Here is a tiny trained network, its code and every weight. The questions are about switching its units off for an input and a class, where a switched-off unit gives its printed mean instead of its output.

import numpy as np


def w(rows, s, z=0):
    codes = np.array(rows[::2]) - 128.0
    scale = np.full(codes.shape[1], s)
    scale[-1] = z or s
    return codes * scale


def norm(h):
    return h / np.sqrt((h * h).mean(-1, keepdims=True) + 1e-5)


def f(y):
    return y / 2 * (1 + np.tanh(0.7978845608 * (y + 0.044715 * y**3)))


def log_softmax(a):
    a = a - a.max(-1, keepdims=True)
    return a - np.log(np.exp(a).sum(-1, keepdims=True))


def net(x, mask):
    res = np.array(x, float).reshape(1, 4) / 4 @ E
    u = 0
    for l in range(2):
        y = f(norm(res) @ A[l][:, :-1].T + A[l][:, -1])
        res = res + np.where(mask[u : u + 15], y, B[l][:, -1]) @ B[l][:, :-1]
        u += 15
    return log_softmax(norm(res)[-1] @ U[:, :-1].T + U[:, -1])


A, B = {}, {}
E = w([
[178,106,65,165,109,98,140,124],'x0',
[139,35,90,46,156,121,31,120],'x1',
[83,144,96,97,131,57,121,158],'x2',
[120,160,152,103,2,122,74,90],'x3',
],0.0098)
A[0] = w([
[248,100,213,232,169,254,95,67,5],'0.n0',
[145,184,170,142,194,165,74,218,197],'0.n1',
[143,134,152,107,103,120,182,120,112],'0.n2',
[125,84,53,121,181,163,77,22,88],'0.n3',
[160,147,83,75,240,180,183,205,31],'0.n4',
[89,124,88,113,113,145,34,148,121],'0.n5',
[206,209,193,169,111,211,35,44,95],'0.n6',
[97,89,86,140,121,107,183,140,48],'0.n7',
[109,183,106,92,148,38,168,193,75],'0.n8',
[148,186,183,236,173,46,184,179,74],'0.n9',
[58,94,58,144,216,138,172,159,69],'0.n10',
[167,102,153,191,138,118,111,174,61],'0.n11',
[151,134,102,174,238,168,165,211,14],'0.n12',
[129,120,81,131,189,81,13,171,142],'0.n13',
[69,35,106,116,107,185,107,176,121],'0.n14',
],0.007,0.0022)
B[0] = w([
[78,101,207,139,132,16,247,117,255],'0.n0',
[182,108,108,125,71,111,137,144,176],'0.n1',
[194,163,87,79,133,142,89,99,142],'0.n2',
[160,140,210,60,78,192,125,169,190],'0.n3',
[143,149,108,143,145,107,73,58,210],'0.n4',
[183,108,88,186,90,149,162,130,179],'0.n5',
[116,89,61,208,143,72,131,65,237],'0.n6',
[114,128,242,1,168,117,94,75,131],'0.n7',
[154,81,167,69,106,57,186,205,182],'0.n8',
[158,154,169,86,103,185,128,161,250],'0.n9',
[153,148,108,122,92,111,110,47,201],'0.n10',
[68,168,170,168,164,111,88,164,130],'0.n11',
[95,143,91,132,103,149,63,58,222],'0.n12',
[139,147,183,119,134,169,191,114,208],'0.n13',
[113,152,154,146,147,99,172,223,162],'0.n14',
],0.0067,0.0049)
A[1] = w([
[147,100,151,133,152,154,108,139,14],'1.n0',
[166,80,79,93,151,209,65,139,206],'1.n1',
[99,184,77,157,95,164,167,98,184],'1.n2',
[97,121,102,128,95,140,102,36,202],'1.n3',
[147,175,201,227,89,108,198,184,144],'1.n4',
[169,130,146,104,211,168,138,140,201],'1.n5',
[138,145,90,84,114,22,126,157,187],'1.n6',
[131,102,147,148,75,97,145,146,112],'1.n7',
[162,95,183,194,189,46,116,102,164],'1.n8',
[73,123,95,142,255,178,162,48,187],'1.n9',
[131,91,119,89,128,141,80,176,81],'1.n10',
[72,142,147,144,89,170,94,100,254],'1.n11',
[42,153,133,110,140,45,118,186,207],'1.n12',
[153,203,133,177,203,114,129,85,214],'1.n13',
[156,57,206,120,127,60,163,114,229],'1.n14',
],0.0099,0.0023)
B[1] = w([
[146,127,227,100,109,163,122,142,124],'1.n0',
[179,205,164,107,52,132,156,246,174],'1.n1',
[224,126,193,57,124,145,54,167,185],'1.n2',
[159,200,46,154,165,104,112,121,184],'1.n3',
[122,85,136,75,193,135,136,193,254],'1.n4',
[172,207,85,180,88,59,82,151,161],'1.n5',
[84,121,173,230,167,170,159,58,186],'1.n6',
[86,114,1,106,163,159,106,123,172],'1.n7',
[41,109,106,98,59,162,144,82,190],'1.n8',
[142,178,36,222,85,61,68,101,188],'1.n9',
[155,128,173,141,195,125,181,157,149],'1.n10',
[191,126,96,175,163,60,86,124,167],'1.n11',
[103,69,95,199,139,190,144,34,163],'1.n12',
[135,103,99,101,71,134,72,160,195],'1.n13',
[9,53,196,74,188,207,178,78,225],'1.n14',
],0.0074,0.0092)
U = w([
[67,41,182,203,162,176,212,10,233],'0',
[215,168,95,217,78,106,49,57,133],'1',
[244,105,254,102,155,182,168,233,3],'2',
],0.0074,0.002)

Each question gives the input, the list of numbers given to net, and the class t.
The units are the neurons (one row each of A and B). Each row of codes is followed by its name. A weight is (code - 128) times the scale printed after its matrix; where a second scale follows, it is the last column's (A, B and U).
mask holds one flag per neuron, layer by layer. A switched-off neuron (its flag False) gives its mean, the last column of its row in B, instead of its output. The means were averaged over made-up inputs and are rounded, as every weight is.
A unit's drop is (log p(t) with every unit on - log p(t) with that unit switched off) / (log p(t) with every unit on - log p(t) with every unit switched off).
The circuit of an input: a set's keep is (log p(t) with only the set's units on - log p(t) with every unit switched off) / (log p(t) with every unit on - log p(t) with every unit switched off). Starting from the 12 units with the biggest drops (on a tie, the unit counted first), units are removed one at a time, each time the one whose removal leaves the highest keep (on an exact tie, the one counted first), for as long as the keep stays at least 0.8.
circuit, biggest first: the units of the circuit, biggest drop first
most important unit: the unit with the biggest drop
k most important neurons: the k neurons with the biggest drops, biggest first
top k neurons in layer l: the k neurons of layer l with the biggest drops, biggest first
drop of u: that unit's drop, to one decimal
input [-4,1,-5,-7], class 1: circuit, biggest first	1.n9
input [1,-6,-4,3], class 2: circuit, biggest first	1.n2; 1.n4
input [-8,-3,0,2], class 2: 2 most important neurons	0.n12; 0.n0
input [-6,2,1,1], class 2: 4 most important neurons	0.n0; 0.n8; 0.n5; 0.n6
input [-2,-8,7,-1], class 2: 4 most important neurons	0.n9; 0.n0; 1.n4; 0.n6
input [1,-8,1,-8], class 1: circuit, biggest first	0.n12; 1.n9; 1.n14
input [7,-7,3,-6], class 2: 2 most important neurons	0.n9; 0.n8
input [-1,-1,6,6], class 0: top 2 neurons in layer 1	1.n6; 1.n12
input [6,1,-4,-5], class 1: 4 most important neurons	0.n12; 1.n9; 0.n8; 0.n4
input [-1,8,-7,0], class 2: 3 most important neurons	0.n3; 1.n1; 1.n6
input [5,4,-3,-4], class 1: top 2 neurons in layer 1	1.n5; 1.n9
input [-6,-7,6,-3], class 2: 2 most important neurons	0.n9; 0.n0
input [-8,1,-1,-2], class 1: 2 most important neurons	0.n8; 0.n0
input [4,8,4,3], class 2: 2 most important neurons	0.n0; 1.n1
input [-6,8,-5,5], class 2: most important unit	1.n1
input [2,2,7,-8], class 1: top 3 neurons in layer 1	1.n9; 1.n5; 1.n4
input [6,-3,-8,6], class 0: top 2 neurons in layer 0	0.n0; 0.n12
input [1,5,3,2], class 2: drop of 0.n0	0.9
input [-4,2,5,-7], class 1: drop of 0.n0	0.5
input [-4,-3,2,-7], class 1: drop of 1.n4	0.0
